Here is a tiny trained network, its code and every weight. The questions are about switching its units off for an input and a class, where a switched-off unit gives its printed mean instead of its output.

import numpy as np


def w(rows, s, z=0):
    codes = np.array(rows[::2]) - 128.0
    scale = np.full(codes.shape[1], s)
    scale[-1] = z or s
    return codes * scale


def f(y):
    return np.maximum(y, 0)


def log_softmax(a):
    a = a - a.max(-1, keepdims=True)
    return a - np.log(np.exp(a).sum(-1, keepdims=True))


def net(x, mask):
    res = np.array(x, float).reshape(1, 7) / 4 @ E
    y = f(res @ A[0][:, :-1].T + A[0][:, -1])
    res = res + np.where(mask, y, B[0][:, -1]) @ B[0][:, :-1]
    return log_softmax(res[-1] @ U[:, :-1].T + U[:, -1])


A, B = {}, {}
E = w([
[81,44,255,146],'x0',
[131,134,132,133],'x1',
[129,134,132,141],'x2',
[126,122,125,122],'x3',
[253,73,163,94],'x4',
[141,45,67,254],'x5',
[130,135,129,138],'x6',
],0.0083)
A[0] = w([
[73,140,104,131,67],'N0',
[109,80,173,154,102],'N1',
[236,107,153,94,73],'N2',
[105,116,185,148,57],'N3',
[90,171,141,169,193],'N4',
[94,76,124,168,117],'N5',
[104,128,218,182,68],'N6',
[75,135,114,129,32],'N7',
[129,223,200,87,37],'N8',
[37,158,110,133,96],'N9',
[226,135,120,104,96],'N10',
[149,101,68,165,93],'N11',
[87,98,183,139,57],'N12',
[127,57,137,186,123],'N13',
[96,113,186,55,144],'N14',
[176,172,41,121,50],'N15',
[166,148,68,121,59],'N16',
[57,162,116,140,54],'N17',
[131,116,113,254,55],'N18',
[120,135,142,124,244],'N19',
[164,183,87,128,40],'N20',
[129,165,132,106,108],'N21',
[149,160,151,104,171],'N22',
[146,194,127,80,126],'N23',
[163,106,114,189,60],'N24',
[175,213,67,157,52],'N25',
[142,137,151,133,210],'N26',
[157,184,205,169,109],'N27',
[122,164,67,124,75],'N28',
[133,120,86,101,95],'N29',
[39,148,97,116,108],'N30',
[70,156,125,157,49],'N31',
[224,107,158,112,11],'N32',
[72,117,97,104,75],'N33',
[111,179,199,54,55],'N34',
[145,163,97,141,78],'N35',
[135,187,150,112,121],'N36',
[111,163,155,74,34],'N37',
],0.012)
B[0] = w([
[117,95,154,150,142],'N0',
[128,132,123,90,170],'N1',
[87,63,163,172,184],'N2',
[165,79,133,31,143],'N3',
[212,120,143,147,207],'N4',
[101,177,102,106,174],'N5',
[142,80,122,48,164],'N6',
[114,32,226,160,130],'N7',
[44,119,106,128,170],'N8',
[143,66,151,156,177],'N9',
[128,120,177,162,180],'N10',
[41,153,119,139,168],'N11',
[158,67,132,34,151],'N12',
[71,183,107,117,199],'N13',
[114,167,78,142,207],'N14',
[130,102,144,68,173],'N15',
[110,98,127,94,152],'N16',
[88,55,179,155,150],'N17',
[33,157,114,120,181],'N18',
[232,159,80,148,254],'N19',
[128,127,115,61,147],'N20',
[103,129,122,136,150],'N21',
[111,151,118,155,190],'N22',
[99,122,125,166,188],'N23',
[49,147,109,127,153],'N24',
[149,79,121,67,172],'N25',
[175,143,100,142,219],'N26',
[141,128,85,122,149],'N27',
[145,101,166,88,156],'N28',
[137,121,121,120,139],'N29',
[158,69,164,163,178],'N30',
[128,63,182,160,142],'N31',
[39,8,237,166,150],'N32',
[115,107,163,145,138],'N33',
[62,126,85,133,183],'N34',
[115,98,150,70,142],'N35',
[89,102,100,142,166],'N36',
[1,150,100,127,144],'N37',
],0.0096,0.011)
U = w([
[120,76,125,3,62],'0',
[104,56,177,186,48],'1',
[132,129,107,133,215],'2',
[59,141,81,130,30],'3',
[139,123,106,137,196],'4',
[140,122,105,141,184],'5',
[139,121,105,133,184],'6',
[168,202,167,138,4],'7',
],0.014,0.017)

Each question gives the input, the list of numbers given to net, and the class t.
The units are the neurons (one row each of A and B). Each row of codes is followed by its name. A weight is (code - 128) times the scale printed after its matrix; where a second scale follows, it is the last column's (A, B and U).
mask holds one flag per neuron, in row order. A switched-off neuron (its flag False) gives its mean, the last column of its row in B, instead of its output. The means were averaged over made-up inputs and are rounded, as every weight is.
A unit's drop is (log p(t) with every unit on - log p(t) with that unit switched off) / (log p(t) with every unit on - log p(t) with every unit switched off).
The circuit of an input: a set's keep is (log p(t) with only the set's units on - log p(t) with every unit switched off) / (log p(t) with every unit on - log p(t) with every unit switched off). Starting from the 12 units with the biggest drops (on a tie, the unit counted first), units are removed one at a time, each time the one whose removal leaves the highest keep (on an exact tie, the one counted first), for as long as the keep stays at least 0.8.
circuit, biggest first: the units of the circuit, biggest drop first
most important unit: the unit with the biggest drop
k most important neurons: the k neurons with the biggest drops, biggest first
drop of u: that unit's drop, to one decimal
input [7,6,1,-7,4,-3,4], class 0: most important unit -> N6
input [-8,0,3,6,7,-1,3], class 0: circuit, biggest first -> (N15 N25)
input [2,-6,4,-2,4,-6,4], class 3: circuit, biggest first -> (N34 N8 N14)
input [4,-3,-1,1,-1,8,-5], class 3: circuit, biggest first -> (N18 N13)
input [-7,2,-6,3,5,2,-6], class 0: circuit, biggest first -> (N15 N25)
input [8,1,-5,-4,-6,5,4], class 0: circuit, biggest first -> (N6 N12)
input [-5,1,-1,-1,-8,-8,-6], class 1: circuit, biggest first -> (N30 N9 N17)
input [6,1,4,4,-4,-2,2], class 0: 2 most important neurons -> (N6 N12)
input [8,-4,-1,-7,-7,-8,3], class 0: 2 most important neurons -> (N12 N6)
input [7,5,-8,-8,1,8,4], class 3: circuit, biggest first -> (N13 N18)
input [0,7,0,-7,-7,-7,-2], class 1: 3 most important neurons -> (N30 N9 N17)
input [2,4,8,7,8,4,-4], class 1: 2 most important neurons -> (N32 N2)
input [0,-5,-5,4,8,7,-3], class 1: 2 most important neurons -> (N32 N2)
input [7,6,-8,2,3,8,-6], class 3: most important unit -> N13
input [8,-6,-7,0,-3,-5,-1], class 0: 3 most important neurons -> (N12 N6 N3)
input [-2,-7,2,3,-3,8,5], class 3: 2 most important neurons -> (N18 N11)
input [2,2,-2,-6,-5,8,0], class 3: 2 most important neurons -> (N18 N13)
input [3,0,-6,6,-7,2,-2], class 1: drop of N9 -> 0.2
input [5,0,-1,-1,7,-2,-3], class 1: drop of N32 -> 1.4
input [-1,6,3,7,-7,-3,-4], class 1: drop of N30 -> 0.1
input [-6,3,-1,-2,-5,-3,3], class 0: most important unit -> N25
